X =
[[-41  -2 -17  50  16 -15  10  -6]
 [ -7  -9   0 -10   0  -5 -12 -11]
 [  8 -13   6  15 -18 -12  -4  13]
 [ -6  -1  -4  -2  -3  -6  -6  -5]
 [-12 -15  -3  -1  -4  -6  -5 -10]
 [ 12  -6  -6 -14  -7   3  -7  -1]
 [-11  -6  -7   1 -10 -11   4  -6]
 [  2  -4  -9   7   1  -5   2  -7]
 [ -7   1  -5  -1  -4 -11  -1  -4]
 [ -5  -7  -8  -5  -8  -5 -10  -4]
 [ -3  -6  -6  -5  -6  -5   1  -1]
 [  4   2   2  -6  -7  -9   3  -4]]
X[0,0] -> -41
X[6,2] -> -7
X[4,6] -> -5
X[8,7] -> -4
X[0,2] -> -17
X[5,2] -> -6
X[10,1] -> -6
X[4,1] -> -15
X[4,0] -> -12
X[0,6] -> 10
X[:, 0] -> [-41, -7, 8, -6, -12, 12, -11, 2, -7, -5, -3, 4]
X[5,3] -> -14
X[4] -> [-12, -15, -3, -1, -4, -6, -5, -10]
X[8,2] -> -5
X[7,1] -> -4
X[4,3] -> -1
X[3,2] -> -4
X[1,6] -> -12
X[9,0] -> -5
X[2,3] -> 15
X[8,6] -> -1
X[2,7] -> 13
X[5] -> [12, -6, -6, -14, -7, 3, -7, -1]
X[5,7] -> -1
X[3,6] -> -6
X[6,6] -> 4
X[6] -> [-11, -6, -7, 1, -10, -11, 4, -6]
X[10,4] -> -6
X[7,4] -> 1
X[11,5] -> -9
X[9] -> [-5, -7, -8, -5, -8, -5, -10, -4]
X[5,6] -> -7
X[6,4] -> -10
X[1] -> [-7, -9, 0, -10, 0, -5, -12, -11]
X[:, 7] -> [-6, -11, 13, -5, -10, -1, -6, -7, -4, -4, -1, -4]
X[6,7] -> -6
X[2] -> [8, -13, 6, 15, -18, -12, -4, 13]

a = [[-9, 7, 7, 20, -5, 7, -8, 23, 12], [15, 3, 33, -3, 13, -22, 24, 24, 5], [-7, 14, 34, -34, -10, -23, 15, 15, 12], [-15, -24, 5, 8, 9, 9, -3, 1, -4], [-11, 15, 0, 28, 7, 2, -1, 18, 4], [2, 16, 16, -23, 1, -4, -13, 16, -7], [-28, -23, 0, 13, 11, 15, 11, 3, 12], [-1, -9, 6, -12, 16, -10, 17, 5, 23], [5, -23, 13, 6, 46, 12, 26, 11, -3], [-10, -6, -14, 5, -2, 1, -25, 11, 13], [-8, -4, 11, 31, 37, -8, 17, 1, 0], [-9, -12, 5, -2, 20, 12, -33, 4, -6], [-4, 1, -4, 10, -3, 2, -5, 6, 4]]
a[0, 0] = -9
a[-5, 2] = 13
a[11] = [-9, -12, 5, -2, 20, 12, -33, 4, -6]
a[:, -5] = [-5, 13, -10, 9, 7, 1, 11, 16, 46, -2, 37, 20, -3]
a[-6, -3] = 17
a[-9] = [-11, 15, 0, 28, 7, 2, -1, 18, 4]
a[-5, 4] = 46
a[9, -4] = 1
a[5] = [2, 16, 16, -23, 1, -4, -13, 16, -7]
a[-11, -7] = 34
a[4, 0] = -11
a[8] = [5, -23, 13, 6, 46, 12, 26, 11, -3]
a[-7, -5] = 11
a[-8, 3] = -23
a[12, -1] = 4
a[3, 2] = 5
a[-5, 6] = 26
a[-10, 0] = -15
a[-13, 2] = 7
a[8, 7] = 11
a[1, -6] = -3
a[9, 4] = -2
a[-9, 2] = 0
a[5, 1] = 16
a[-6] = [-1, -9, 6, -12, 16, -10, 17, 5, 23]
a[-2, 6] = -33
a[3, 3] = 8
a[-7, 2] = 0
a[-6, 1] = -9
a[0, -3] = -8
a[:, -9] = [-9, 15, -7, -15, -11, 2, -28, -1, 5, -10, -8, -9, -4]
a[-2, 0] = -9
a[10] = [-8, -4, 11, 31, 37, -8, 17, 1, 0]

grid =
[[ 15 -20  11  14  -5 -11   7  11  -5  19  -6  -2   5  -5   0]
 [  0  10   0  -8   0  13  -2  -7   9 -17  12   3  -6   3   3]
 [ -1   8   0  -6   0  11  -2  -5   6 -14   9   2  -4   3   4]
 [ -2   6   0  -5   0   9  -1  -4   5 -11   7   1  -2   2   3]
 [  0  10   0  -7   0  13  -2  -7   9 -17  12   3  -6   3   3]
 [  6  20   1 -14   2  19  -3 -19  24 -30  26  11 -21   5 -10]
 [  4  17   1 -13   2  18  -2 -16  20 -27  23   9 -17   5  -6]
 [  4  18   1 -13   2  18  -3 -16  20 -28  23   9 -17   5  -6]
 [ -2   6   0  -4   0   8  -1  -3   4  -9   6   1  -2   2   4]
 [ 29 -43  29  29 -14  -7  17  27 -11  29  -7  -8  18  -7  21]
 [ 22 -30  19  20  -8 -10  12  17  -7  25  -7  -4   9  -5   8]
 [ -1   9   0  -6   0  12  -2  -6   8 -15  10   2  -4   3   3]
 [ 24 -34  22  23 -10 -10  13  20  -8  26  -6  -5  11  -6  11]
 [ -2   7   0  -5   0  10  -1  -4   5 -12   8   2  -2   2   3]]
Indices start at 0.
(0, 0)	15
(1, 11)	3
(5, 8)	24
(1, 13)	3
(10, 3)	20
(6, 13)	5
(5, 0)	6
(12, 11)	-5
(5, 14)	-10
(7, 2)	1
(6, 9)	-27
(2, 13)	3
(0, 3)	14
(7, 11)	9
(12, 10)	-6
(7, 8)	20
(8, 14)	4
(12, 1)	-34
(10, 11)	-4
(9, 8)	-11
(0, 11)	-2
(0, 8)	-5
(12, 2)	22
(0, 4)	-5
(11, 2)	0
(9, 14)	21
(1, 0)	0
(2, 7)	-5
(10, 14)	8
(11, 0)	-1
(5, 1)	20
(0, 10)	-6

B = [63 22 49 68 18 81 30 32 68 50 64 60 35 11 74]
B[0] = 63
B[2] = 49
B[-1] = 74
B[-2] = 11
B[-12] = 68
